Each row of numbers stands for one node and depends on some of the facts below. Use the named rows to name the rest.

How the nodes are related:
bafek: ζ a; Ψ e
bafi: ζ a; Ψ d
betron: ζ b; Ψ e
bigos: ζ a; Ψ e
bigran: ζ a; Ψ e; Π grefla, pestul, zotri, viliplan, drite, brotru
bipim: ζ a; Ψ d
birik: ζ b; Ψ e; Π tipli, klaba, trodrim, vaska, grukin, regum, suklazos, flobe
bisti: ζ b; Ψ c
bonak: ζ a; Ψ e; Π stabrastok, mikiro, giflefek, stoskuzuk, bravume, gredol, trestek, skestim
bravume: ζ a; Ψ c
brera: ζ a; Ψ d
brisa: ζ a; Ψ d
brostam: ζ a; Ψ c
brotru: ζ b; Ψ c
brubin: ζ a; Ψ c
bugrivur: ζ a; Ψ d
bunul: ζ a; Ψ e
butrem: ζ a; Ψ c
daklal: ζ a; Ψ d; Π mefla, trodrim, kesko, dapam, podram, denu, skestim
daklom: ζ b; Ψ e
dapam: ζ b; Ψ d
datem: ζ b; Ψ c
debam: ζ a; Ψ c; Π brubin, gredol, kodon, gesor
delo: ζ a; Ψ c
deman: ζ b; Ψ c
denu: ζ b; Ψ d
depe: ζ a; Ψ e
disuk: ζ b; Ψ c
ditrem: ζ b; Ψ d
dodra: ζ a; Ψ e; Π depe, skigra, kodon, rodu, bigos
dofun: ζ a; Ψ c; Π regum, pelos
dokim: ζ a; Ψ e
doneza: ζ a; Ψ c; Π brisa, klibon, punuk
dopi: ζ b; Ψ e
drasil: ζ b; Ψ e; Π bisti, tugram
drasto: ζ a; Ψ e
drefi: ζ b; Ψ c; Π kiklo, kigovem, zagrem, gudrus, zemagrar, tagar
drete: ζ a; Ψ c; Π netra, ditrem, tugran, staris, suklazos
dridrar: ζ a; Ψ c; Π tribi, grelen, trestek
drite: ζ a; Ψ d
drobis: ζ a; Ψ c; Π gegra, feziplor, klaba, piflus, kletik, kodon, nutas, nifla, brotru
drotam: ζ b; Ψ c
dufle: ζ b; Ψ d
dusku: ζ a; Ψ c; Π karon, kivo, klaba, bunul, luklen, grelen, vutimik
dustom: ζ b; Ψ e
fazil: ζ a; Ψ c
feber: ζ b; Ψ d
fesadi: ζ b; Ψ e
fesi: ζ a; Ψ c
feziplor: ζ a; Ψ c
fiklor: ζ b; Ψ d
flamel: ζ a; Ψ c; Π tipli, klaba, mefla, vusto, butrem, flusker, deman, mestam, notus, fazil, bafi
flidin: ζ b; Ψ d
flobe: ζ a; Ψ e
flokel: ζ b; Ψ c; Π studrik, depe, trodrim, betron
flosken: ζ b; Ψ c; Π karon, nitres, bunul, fesadi, fodi
flostabrom: ζ a; Ψ c
flusker: ζ a; Ψ c
fluskom: ζ b; Ψ c
fodi: ζ a; Ψ e
fofer: ζ b; Ψ d; Π fazil, petrem
gakluk: ζ a; Ψ e
gefis: ζ a; Ψ e; Π skiso, brera, trestek
gegra: ζ b; Ψ c
gepak: ζ b; Ψ d; Π plovagas, grobrus, mefla, stavas, pilutil, kliron, drotam
gesor: ζ a; Ψ c
giflefek: ζ b; Ψ d
gipur: ζ a; Ψ e
gradefik: ζ a; Ψ d
gragrukle: ζ a; Ψ c; Π skigra, grelen, tuga
grasok: ζ b; Ψ c; Π kiklo, stoskuzuk, mumur, flusker
gratrisen: ζ a; Ψ c; Π studrik, bunul, tribi, truluk, nifla, tugram
grazupu: ζ a; Ψ c
gredol: ζ a; Ψ e
grefla: ζ a; Ψ d
grelen: ζ a; Ψ d
grevo: ζ a; Ψ c; Π pluplu, gudrus, fiklor, datem
grobrus: ζ a; Ψ d
grozelon: ζ a; Ψ c; Π datem
grukin: ζ b; Ψ c
gudrus: ζ b; Ψ d
karon: ζ b; Ψ e
kasubor: ζ a; Ψ e; Π nedusken, plapim, grobrus, sise, dokim, brera, bafek
keflatar: ζ b; Ψ c
kesko: ζ b; Ψ c
kigovem: ζ b; Ψ c
kiklo: ζ a; Ψ c
kimar: ζ b; Ψ e; Π fesi, brubin, zepa
kivo: ζ b; Ψ c
klaba: ζ a; Ψ d
kletik: ζ a; Ψ e
klezis: ζ a; Ψ c
klibon: ζ a; Ψ c
kliron: ζ a; Ψ d
klisto: ζ a; Ψ d; Π karon, luskitrol, butrem, bipim, trizin, nimik, feber, truluk, petrem, trodreklor
kloskam: ζ a; Ψ c
kloto: ζ b; Ψ c; Π fesi, keflatar, dokim, flostabrom, tugran, dapam, bipim, notus, nifla
kodon: ζ b; Ψ e
kula: ζ a; Ψ c
lelil: ζ a; Ψ c; Π stabrastok, dufle, tredril, zazis, fazil
lifan: ζ a; Ψ c; Π dufle, kesko, fodi, skestim, datem
luklen: ζ b; Ψ d
luskitrol: ζ b; Ψ e
mefla: ζ a; Ψ c
megon: ζ a; Ψ c; Π daklom, gudrus, skigra, sustok, tuga, skidek
mestam: ζ a; Ψ d
mikiro: ζ a; Ψ c
mivobir: ζ b; Ψ e
mopen: ζ a; Ψ d; Π zuklim, luklen, viliplan, bafek, datem
mumur: ζ b; Ψ c
nagige: ζ a; Ψ d; Π zagrem, zuklim, gudrus, dapam, kliron
nasiflum: ζ a; Ψ c; Π fazil
nedusken: ζ b; Ψ d
nenis: ζ a; Ψ d
netodim: ζ b; Ψ c; Π kiklo, studrik, stifol, bunul, skiso, tagar, betron
netra: ζ a; Ψ c
nifla: ζ b; Ψ c
nimik: ζ a; Ψ c
nipum: ζ a; Ψ d
nitres: ζ a; Ψ c
nogrul: ζ a; Ψ c
notus: ζ a; Ψ e
nutas: ζ a; Ψ c
paflar: ζ a; Ψ c; Π nogrul, siplus, karon, klaba, bravume, mumur, vutimik
pekes: ζ a; Ψ d; Π piflus, vaska, grazupu, brostam, suklazos
pelos: ζ a; Ψ e
pestul: ζ a; Ψ c
petrem: ζ a; Ψ c
pidrek: ζ b; Ψ e
piflus: ζ b; Ψ e
pilutil: ζ a; Ψ d
pipan: ζ a; Ψ c; Π reler, fluskom
plapan: ζ a; Ψ c; Π skigra, sustok
plapim: ζ a; Ψ c
pliflor: ζ a; Ψ e
plokebrun: ζ a; Ψ d
plovagas: ζ b; Ψ d
plufo: ζ a; Ψ e
pluplu: ζ a; Ψ c
podram: ζ a; Ψ c
pori: ζ b; Ψ d; Π brubin, nenis, dufle
punuk: ζ a; Ψ e
ramem: ζ a; Ψ c; Π klezis, mikiro, dokim, fodi, bafek
redrin: ζ b; Ψ c
regum: ζ b; Ψ c
reler: ζ a; Ψ e
reper: ζ a; Ψ c; Π rino, tradum, kula, pilutil, rusken, nimik, roklele
rino: ζ a; Ψ c
rodru: ζ b; Ψ c
rodu: ζ a; Ψ e
roklele: ζ a; Ψ e
rubrun: ζ a; Ψ c
ruklam: ζ b; Ψ c
rusken: ζ a; Ψ c
sifis: ζ b; Ψ c; Π daklom, mikiro, mumur
sifle: ζ a; Ψ c; Π rino, zemagrar, trinor, nifla
siplus: ζ a; Ψ e
sise: ζ a; Ψ e
skagos: ζ a; Ψ c; Π stavas, mivobir, kloskam
skegrir: ζ b; Ψ c; Π dufle, depe, tredril, trodrim, podram
skestim: ζ a; Ψ c
skidek: ζ a; Ψ e
skigra: ζ b; Ψ c
skiso: ζ b; Ψ e
skito: ζ b; Ψ c; Π zepa, plovagas, zemagrar, mumur, fodi, flidin, punuk
skorun: ζ b; Ψ c; Π kigovem, luklen, staris, sovul
sodram: ζ b; Ψ c; Π siplus, luskitrol, vusto, pilutil
soril: ζ a; Ψ c; Π kivo, dokim, brera, fazil
sovul: ζ a; Ψ e
stabrastok: ζ a; Ψ c
staris: ζ a; Ψ d
stavas: ζ a; Ψ d
stifol: ζ b; Ψ d
stiklorum: ζ a; Ψ c
stoskuzuk: ζ a; Ψ d
studrik: ζ a; Ψ c
stute: ζ a; Ψ c; Π drasto, karon, gakluk, mefla, zotri, vaska, nifla
stuvo: ζ a; Ψ c; Π ruklam, daklom, tedrer, reler, sovul, gipur
suklazos: ζ b; Ψ e
sustok: ζ a; Ψ c
tagar: ζ a; Ψ c
tagro: ζ a; Ψ d; Π karon, kloskam, flidin
takitram: ζ b; Ψ c; Π kivo, plokebrun, pilutil, staris, punuk
tedrer: ζ a; Ψ c
teklidu: ζ a; Ψ e; Π redrin, flostabrom, betron
teso: ζ b; Ψ c; Π kigovem, kivo, vusto, stiklorum
tetik: ζ a; Ψ c; Π pidrek, nitres, kletik, trunuzim, drite
tipli: ζ a; Ψ d
togik: ζ b; Ψ c; Π delo, petrem, flidin, punuk, flobe
togirol: ζ b; Ψ e; Π drasto, zamamul, stifol, pliflor, grukin
tradresuk: ζ a; Ψ e; Π feziplor, tedrer, gradefik, nipum, viliplan, grazupu, gipur
tradum: ζ a; Ψ d
tredril: ζ b; Ψ d
treful: ζ a; Ψ c; Π rino, daklom, reler, disuk, bugrivur, rodru
trenor: ζ a; Ψ e; Π redrin, bisti
trestek: ζ a; Ψ c
tribi: ζ a; Ψ d
trinor: ζ a; Ψ d
trizin: ζ b; Ψ c
trodreklor: ζ b; Ψ e
trodrim: ζ a; Ψ c
truluk: ζ b; Ψ d
trunuzim: ζ b; Ψ d
truskek: ζ b; Ψ d; Π luklen, dopi, nutas, fiklor, kliron, bafek, punuk, suklazos, gipur
tuga: ζ a; Ψ c
tugram: ζ a; Ψ c
tugran: ζ a; Ψ e
tustatri: ζ b; Ψ e; Π piflus, sise, dokim, regum
tutrel: ζ b; Ψ c
tuvim: ζ b; Ψ e; Π pluplu, studrik, dustom, mumur
vaska: ζ b; Ψ e
viliplan: ζ a; Ψ e
vogres: ζ a; Ψ e; Π dufle, mefla, plufo
voskir: ζ b; Ψ e
vusto: ζ b; Ψ c
vutimik: ζ b; Ψ c
zagrem: ζ a; Ψ d
zamamul: ζ b; Ψ d
zazis: ζ b; Ψ c
zemagrar: ζ a; Ψ c
zepa: ζ a; Ψ c
zotri: ζ b; Ψ c
zubi: ζ a; Ψ d; Π tutrel, rubrun, luskitrol, voskir, pelos
zuklim: ζ a; Ψ c

Known rows:
[-41  16  49  31   0  -2  16  11  39  37 -23   0  -4  11  18   4 -14   4
 -10  20  25  45  22 -28   5 -19 -35]: doneza
[-41  -2  53  26  11 -21   1  16  44  42 -24   1 -31  11  20  -9 -20  -3
 -15   8  30  15   1 -31   7 -21 -24]: soril
[-37 -52  47 -26  20  24  -5  35  29  79  29  28  49 -32  72 -24  -2  16
 -18 -26   5 -30  17 -50  19  23 -27]: truskek
[-46  41  45  48  30   4   0  29  44  71  -7 -30 -29  12 -24  21  -1 -23
 -11   9  37 -27  30 -12   9   0 -22]: gratrisen
[-14 -53  21 -12  34   5  10  15  18  78  32  31  35 -15  36  -7   7  18
 -11 -24   4 -15  24 -63  10  -1   0]: mopen
[ 32 -40 -27 -13  34  11 -11  24 -14 -18  -1  21 -11  45 -22  32  -7  -3
  16 -23 -41 -40  14  41 -14   0  23]: bigos
[ 22  32  28 -12  13  13  -8 -45 -11 -24   1  10 -33  43 -25  36  34   1
   9  -1  16  22  -7  28  22 -19  10]: tuga
[ 13 -49 -34 -31 -11 -11 -16 -35 -38  26  26  31 -27 -20  23 -48  32   4
  26 -12 -30 -39 -43   5  24   6  36]: tredril
[ -7 -33 -47   1 -20 -37  -9  43 -11 -67  -1 -34  18  16 -34  -4 -26   5
  -4 -24 -23 -15   5  15 -36  17   3]: pelos
[  8   4 -34   3 -42  41   2  37  -8 -22 -25   2  45 -17  16   3 -61  14
  21  -9 -35 -15  25  17 -42  10 -10]: mivobir
[ 19  52  27 -21 -27  22 -18 -34  -2 -56  -5  -2  -5  -7  16  -4  -2  -1
  -8   3  33  37 -21   8  -1  -2  -5]: kigovem
[-31  45   4  20 -38 -20   3 -11  -2 -25 -21 -42  -5 -13 -12 -16   5  -9
   1  27   9  13 -11  25  10  18 -24]: trizin
[ 25  18  27 -21  17   4   0 -46 -13 -28   0  14 -36  47 -31  36  38  -2
   7   5  13  26 -14  31  20 -14  14]: sustok
[ 14 -11 -42   5  25   0  32 -10 -31  28  31   0  58 -65  -2 -14  46  -2
   2  11 -29 -15   5   8  25  36  23]: trunuzim
[ 12  -3 -43 -16 -56  13   9 -33 -36 -13  26  16  31 -54   5 -34   8  23
  16  -8 -16  -7 -12 -28  -5   9  22]: flidin
[ 44  35  12 -11   0  29  -8 -47 -12 -28 -19  23 -12  -9  27  -7   6  -1
  -6  22  23  39 -30  26   8 -21  19]: datem
[ 40 -24  -3 -32  10  44 -11  11 -14 -31   9  28  10  56 -15  51 -12   9
  13 -36 -33 -33  26  25 -25   1   4]: skidek
[ 42 -29 -19 -31  12  21   6  23  -7 -76   9  20  47  24   8  36 -17  18
  -7 -29 -23  19  14  12 -27   4  10]: gipur
[ -1  42   4   9   7 -19 -15 -10   2 -32  -7 -34 -14 -24  11 -12  15 -17
 -24  25  25  13 -30  28  14   4   6]: grukin
[ 38  -4 -55  19  29  27  26  46  -4  -6 -16  -4  67 -29  -2  20 -18  -9
  -4   4 -48 -19  27  58 -15  33  10]: pidrek
[-29  46   1  11 -49 -36  19 -28 -29 -45 -13 -39  -9  15 -55  -3   9  -6
   8  28  11  42  -6  11  -4  -1 -18]: nimik

Name these rows:
No name comes twice in this set of rows, the named rows included.
[-45  23  51  22  11   1  10  17  36  46  -7 -10  -7  28 -10  28   6  -8
  -5  11  20   8  38 -11  14   6 -38]  sifle
[-17 -52  22  15  20  14  -8  85  50  42 -16  18  27  22  43  14 -71  13
 -12 -33 -11 -37  38 -32 -40  -6 -31]  kasubor
[ 29  25  10  -4   8   9   5 -38   6 -35 -10   6  -5  10   6  12   5   9
  -1  11  28  47 -14 -16   1 -37  17]  zuklim
[-13  38   8   7 -49 -13  -9 -29 -12 -49 -14 -26  -9 -12   3 -21  -4  -1
  -6  26  14  26 -23  28   9   2 -17]  vusto
[ 44 -13  -2 -53 -19  58 -20   3 -30 -64   1  25  33  37   4  40 -13  15
  19 -29 -38 -19  13  57 -21  24   3]  daklom
[ 41 -12 -70  18  42  10  29  39 -11 -25 -10  -7  52 -14 -19  25 -15 -11
   1  -7 -45  -5  35  32 -22  10  22]  kletik
[-33 -32 -10  22 -18  -2  29  16  -1  84  14   5  28 -35  -5 -21   3   8
  11  -4  -6 -21  34 -68   0   4 -10]  tagro
[ 29  59 -26  43  23  -5  35 -29  -7   0 -20 -21   8 -22 -33  13  15 -16
   1  29   6  45   8  18   6 -11  16]  nitres
[ 19 -27 -26 -44 -28  -2 -26 -40 -36 -12  39  23   1 -38  20 -40  27  11
  13 -20  -8 -30 -37 -24   8   4  32]  dapam
[-28  22  47  28  39  12 -25  15  41  72  -6  -7 -42   5  20   8   2 -34
 -16  12  21 -49   0  27  23  12 -14]  flokel
[-12 -28 -41 -19 -40 -45  -2 -21 -40 -16  40 -13   2 -23 -43 -35  36  14
   7 -17  -1 -16 -25 -40  -4   5  20]  bipim
[-21 -27 -30 -12 -46 -15 -20  52  -5 -54  -1 -28  32  -4  -6  -8 -34  -4
   3 -13 -35 -34  11  29 -27  49 -24]  voskir

Now the same nodes, written a new way:
Some nodes and their rows:
[  5  12  -8   4  27   7  -3   1 -21   3  -1  -4  -5   7   2   1  -3 -12
 -15   7   2  18 -13   3  -7  11 -12  -9   2 -16]: skidek
[ -9  16   5  -6  -3  -3  25  -8  12   7  -2  -9  -3   0  -3   5   1  17
  17   8 -18 -11  -7   8   1  11   9  -5  -9  -5]: nifla
[ 33 -36 -28 -32 -20   2  -8   8  -3  26   0  21   0   0   7  -6   6  -1
 -44 -10  22  -3  24 -13  15  12 -29  -5  19  -1]: teklidu
[ -7  -1   0  23  24   6 -10  -3 -18   5 -10  -2  11  -9 -18  -8  -4  12
   8 -13  -2  20  -8  17  -3  -1   0  -8   6  -1]: tradum
[ -4  21   2  -3   6   1  17  -5   8   3   4 -10 -10   3  -2  10   3   9
   8   4 -20  -1  -6   6   9  11  15 -13  -5  -4]: skigra
[ 10  22  -8  -3   1  -8  25   4   3  21  -7 -10   3   3  -4  -8  10   4
  -4  20  -7  -9   0  18   8  19 -16  -6  -3 -12]: betron
[ 16   4  -5 -24 -31  -9  -7  20  14 -11   9   8 -10   3 -18   4   3   1
 -24  17  10 -19  14  -5  12  -2  -6  10   4 -10]: kimar
[ -5  -2  -3   4  20   7   1 -16 -10   1   2  -4  -5   7  14  10  -3  -3
  -3  -9  -6  14 -13  -6  -5   2   8 -10  -4   5]: tuga
[-11 -17  -3 -26 -28 -19 -14 -13 -12  -1   0  18 -26 -10   1  17   6  -5
 -17   6  13   5  13 -14   1 -15   7   6   3   4]: stute
[  5  15   0  10   7  14   7  -7  21  -4   7 -18   1  17  20   5   8   0
  10   1 -14 -11   1  -1  15   4   6  -3  -7   4]: gegra
[ 11 -14  10  36 -20 -19  -4   6  32  12 -18  -5 -11 -31  -1 -27 -18  68
  76 -11 -13  21   6  -2 -12  37   8  46  11 -14]: tutrel
[ -5 -21   1 -31 -20 -10 -10  -3  -2 -11   8  19 -21  -8  -7  12  -8   8
 -18  -3   8   3   6 -17  -6 -11   6   8   3   5]: drete
[-14   1   9   8  14   2   1   0 -11   3  -8  -6  15 -11   0 -13  -3  -5
  12  -8   2  -1  -7  20 -13  -4 -10  -4   3   4]: mestam
[ -1  -5  -5 -30 -20 -14  -9  17 -10 -14   6  16 -11  -5 -19   5  -3 -15
 -26  19  20  -3   2 -11 -10 -11  -9   7   7  -7]: bigran
[-10   0   3   6   9   0   6 -14  -6   9  -4  -3  -1   1  11   4   3 -10
   3  -1  -6   7  -5  -5  -9   1   5  -8 -10   3]: pluplu
[-12   4   3  10  26  12 -10   2 -16  -7  -2  -6   6   1  -4  -4   0  -5
  -2 -10   2   8 -11  20  -6  -5  -5 -12   6   1]: nipum
[ 42 -53 -39 -53 -13   4  18  -1  -6  66  -9  20  -3 -10   9 -14   7  26
 -56 -21  22  -3  27   0  24  39 -42 -25  22   6]: trenor
[ 18  25  -7  16   0   0   1  11   9   2  -4 -12   8  15   6  -5   8 -12
   2  19  -4  -7   3   6  12  10 -10   7  -2 -16]: vaska
[ -1   8   3   1  10  -4  26   8  -9   9  -5   6  19  -2  -2 -15  -5 -16
  -4  14  -1   1 -16  -1 -20   4 -16   2  -9  -3]: depe
[ 14 -10  -8 -18 -12  -1 -13  22  -8 -17   9  23  -4   0 -20   2 -11  -7
 -31   5  15   8  -3 -20  -6 -10  -5   7   6 -10]: tradresuk
[ -9   0   3   8  10   7  15 -10  -5   3  -1   5  12   7  -1   5  -7  -8
   2  -4 -19  12 -20  -8 -11  -8  10 -12 -15   8]: sustok

Rows to name:
No name comes twice in this set of rows, the named rows included.
[  3   7 -14  37  37  18 -21  -3 -26   4  -6   8  20   6 -28  16   1   3
 -11 -14 -11  35 -17  14  15  -6  17 -24   5  -6]  bugrivur
[ -1 -20 -13  -3  -2  -7  32 -28 -12  57 -18   4  13  -8  18  -6   9  -2
   0  -5 -11   5   6   1  10  12  -6 -17 -10   9]  tugram
[  6  15 -15   9  41  10  -5   4 -30   3  -5   9 -10   5 -31  14 -11  13
 -17   6  -7  46 -32   6  -4  18   5 -20   7 -27]  reler
[  8 -44  -1  20 -40 -21 -45  13   1   1 -18  22   6 -41 -27 -23 -11  32
  34 -14  16  19  27  -8  -5  -5   1  49  24  -4]  zubi
[ 16 -16 -27   8   3  14 -31  -2 -27 -11   8  45 -13   5 -56  43 -14  21
 -39  -8 -15  55 -17 -27  24 -13  47 -22   0  -7]  pipan
[-28  14  18   2  16  -5 -11   1 -14 -24  -5 -11  -4  -9  -3  -5   0 -15
  17   0  10  -3  -6  22 -21 -13  -8   4   8   0]  brisa
[  8   2  -5  14  23   5   2  12 -13   6 -10   3   7   1 -12 -11 -11   7
   7   3  -3  24 -22  -3 -14  14  -8   1   0 -15]  roklele
[  9 -11   1  35  -9 -20 -13  14  -9  16 -21   5  12 -26  -1 -28  -8  17
  48   3   2  28   1  -5 -19  19 -12  43   3 -21]  pelos

The same nodes again, as new rows of numbers:
Named rows:
[-26 -26 -10 -11  24 -42 -35  -6 -89  21 -36   9  17   4]: kula
[ -7 -12  10 -20  11 -11 -33 -13 -54  23 -25  12  -6 -20]: fodi
[ -9 -18  -7 -18  24 -28 -28 -17 -50  14 -10  -1   0 -14]: nutas
[-12   1  14 -17  30  -2  16   3 -66   7 -20   1  14 -26]: daklal
[ -4  -8 -23  15  13 -16  -9 -10 -43  19  10  19 -19 -28]: drite
[-11   5  11 -12  26  -6  14   5 -66   8 -19   0  17 -26]: nagige
[ -7 -10   3 -16  10 -15 -32  -9 -54  24 -26  19 -10 -22]: gakluk
[-10 -20   1 -12  12   1 -14 -26 -63   7 -15   3   8 -19]: grelen
[ -9 -21   6 -21  33   2  19  28 -71  19 -15  15  19  -5]: gepak
[  1  -7  -7  -4   5 -22 -28  -5 -37  28 -11  22 -17 -29]: kletik
[-19   3  11  -8  34  -8  12  16 -80  14 -20   6   7 -17]: tagro
[ 10 -21  17 -30   3  -2 -26 -28 -44  13 -30  -2   5 -30]: bigos
[ -3 -20   4 -40  40 -20   7  23 -48   8 -19  12  20  -4]: kloto
[  0 -21   5 -39  37 -20   8  25 -47  10 -18   5  25  -7]: drefi
[-16 -14  -5 -10  16  -2 -21 -16 -70  14  -8   5   5 -14]: staris
[ -3  -5  17 -32  39 -23   6   0 -46   5 -25 -14  14 -26]: debam
[  4 -39 -16 -26  26 -23 -20   0 -40  18  -3  12   1  -5]: gegra
[  2   8 -13  -3  39 -46   7  22 -30  16  -2   9  -7 -32]: tetik
[-10 -42  -3 -17  19   7 -13  -1 -69  18  -7  19   5   1]: plovagas
[-21 -17  -4 -29  22 -26 -30 -14 -51 -12 -22  12   4 -12]: flostabrom
[ -1  -9  -1 -15  -1 -15 -35  -8 -51  27 -22   7   7 -22]: gipur

Name these rows:
No name comes twice in this set of rows, the named rows included.
[-11   2   6 -24  41 -33   3  11 -50   9 -22   2  10 -20]  stute
[  3 -24  13 -44  42 -16  12  18 -43   7 -21   3  19  -8]  skegrir
[ -1 -41  -4 -21  12   9  -9  -7 -58  13  -7  11  14  -5]  gudrus
[ -4 -19  22 -23  14  -8 -29 -18 -55  20 -32   8  -7 -21]  plufo
[ -8 -24  -1 -43  21  -4 -22 -12 -53  48 -24  44  10   0]  luskitrol
[ -4 -16 -18 -11  15 -35 -29 -15 -49  18 -12  -8  16 -17]  tedrer
[ -7 -43  -5 -36  29 -18 -22  -2 -49   9 -13  16   9   2]  keflatar
[ -5 -40  -4 -19  19   8  -9  -4 -65  18  -4  19   3  -2]  nedusken
[ -2 -17   0 -36  35 -23   8  27 -47  17 -18   4  28  -6]  skorun
[  2 -43  -5 -33  29 -17 -19  -2 -46  13  -9   8   8  -1]  datem
[ -7 -32   4 -34  14  -5 -27   1 -59  32 -27  36   5  -1]  trodreklor
[-21   8   5 -16  32  -6  14   3 -74  16 -24  13  15 -18]  klisto

